[128 = 0]
[162 145 127 123 118 137 159 129 165 162 135 123  94 152 113 137  53 147
 156  96]	5
[147 157 127 144 139 105 157 100 157 173 123 120  61  58 128 145 121 146
 126  95]	7
[116 119 124 142 128 127 157 105  78 141 110 141 132  55 107 138 138 118
 116  93]	8
[112 147 129 136 119 122 150 106 120 122 132 119  83  50 128 185  80 146
 124  98]	7
[119 112 134 154 116 114  81 142 194 127 148 127 117 169 135 141 184 139
 160  92]	2
[143 133 127 155 115 129 132 138 180 141 143 126  64  99 118 121 101 144
 153  93]	6
[148  96 124 149 210  96 120 143 120 216 117 134  60 119 115  82 159 136
 140 125]	12
[162 134 123 135  87 126 176 157 134 217 149 140 129  88 107  92 154 116
 141  66]	5
[118 125 129 158 181 142 126 129 150  71  90 139  90  94 110 125  96 139
 133 150]	10
[111 109 123 152 152 125 163 135  88 144 123 131  81  85 105 148 105 138
 130 124]	12
[110 142 135 160 117 134 138  58 181  81 109 128 140 145 121 207 167 141
 146  91]	4
[117 151 136 144 141 106 155 101 143 142 132 139 141  48 127 177 234 130
 121  84]	7
[177 145 125 147  59 136 118  87 220 112 149 126 128 184 139  88 176 123
 151 114]	0
[147 157 133 116 137 121 173 122 166 155 163 130 143 156 135 151 209 137
 144 142]	8

[203  87 117 139 150 113 106 120 108 126 139 181 113 148 212 123 190]	4
[172 140  74 163 150  42 111 154  96 136 149  95 116  65 217 117 131]	0
[162 142 105 135 118 128 125 133 136 126 129 159 128 141 143 120 170]	9
[171 130  72 162 150  46 114 146 101 142 156  78 130  76 217 122 133]	3
[128 143 157 125 114 125 122 123 140 124 138  92 162 115 106 112 137]	11
[159 130  97 139 141 111 118 136 135 125 131 163 105 136 141 135 177]	10
[216 109  89 117 100 142 133 102 127 124 149 158 131 190 159 102 201]	3
[187 118 127 133 114  98 119 127 127 127 134 120 144 152 148 110 174]	6
[184 123  94 123 159  90 110 122 111 128 145 149  98 114 210 125 169]	4
[185  96  98 141 120  92 122 130 115 132 137 127 120 148 170 119 185]	3
[152 131  95 179 145  18 119 171 105 149 161  74 113  57 173 122 129]	3
[171 118  97 160 136  61 122 140 109 141 162 106 115 111 181 114 157]	3
[226 127  61 123 111 130 119 101 117 108 146 168 119 165 194 103 186]	0
[189 153  96 148 131  72 124 132 115 115 149 106 124  98 185 109 156]	2
[130 148 140 136 132  97 119 136 139 134 144 116 138 131 130 123 143]	12
[160 126 104 144 120 109 128 137 122 136 124 140 111 130 142 120 164]	6
[165 121  93 150 135 117 128 148 122 132 123 149 108 139 141 128 164]	8
[208 122  74 142 123  99 118 130 118 115 150 148 117 125 175 121 184]	2

[ 90 146 147 211 151 177 112 136  38 118 122 149 130 146 131 164 186 171
 110]	0
[107 149 141 143 138 163 110 118  87 128 129 114 108 173 121 126 167 126
 118]	3
[135 150 128 123 145 125 145 136 121 127 138  94 104 112 121 141 144 127
 131]	3
[129 140 115 147 134 154 115 128 184 136 127 125 138 125 131 103 125 115
 132]	10
[116 164 111 193 150 183 128 135 128 148 156 147 137 167 141 162 157 160
 119]	5
[129 137 158 107 136 127 118 133 122 147 119 114  99 126 124 149 153 140
 124]	7
[121 137 148 127 146 141 153 139 146 114 121  81 106  98 121 143 167 123
 138]	2
[ 76 159 180 244 164 255  90 148 166 111 103 133 145 121 130 131 144 165
 139]	6
[103 177 107 201 153 254 105 130 208 150 140 124 123 158 133 109 202 157
 105]	6
[106 174 153 217 148 202 108 140 130 131 131 154 148 137 138 145 135 169
 129]	3
[126 144  79 171 120 186 124 117 185 135 149 127 133 162 137  81 163 106
 120]	8
[164 106 123  61 121  66 140 123 109 132 129  89  94 119 112 116 159  82
 125]	4
[116 161 139 169 147 168 110 139 174 142 129 112 102 137 118 128 187 169
 123]	6
[133 138 145 143 146 137 145 131  57 135 146 152 140 129 134 172 109 137
 136]	3
[133 126 176  90 128 113 109 134  99 151 124 141 108  81 123 139  98 127
 145]	6
[115 151 122 176 142 162 118 131 128 133 152 129 127 135 134 113 123 125
 121]	4
[125 187 106 168 145 172  99 125 103 174 160 150  89 177 131 130 195 170
  92]	5
[161 160  82 166 138 160 131 131 173 147 156 153 139  97 147  78 123 124
 124]	12
[107 157 139 194 152 196  94 129 156 148 126 147 133 150 127 133 142 156
 133]	8
[110 156 146 153 153 164 112 141 174 134 128 110  99 120 119 140 178 159
 119]	5
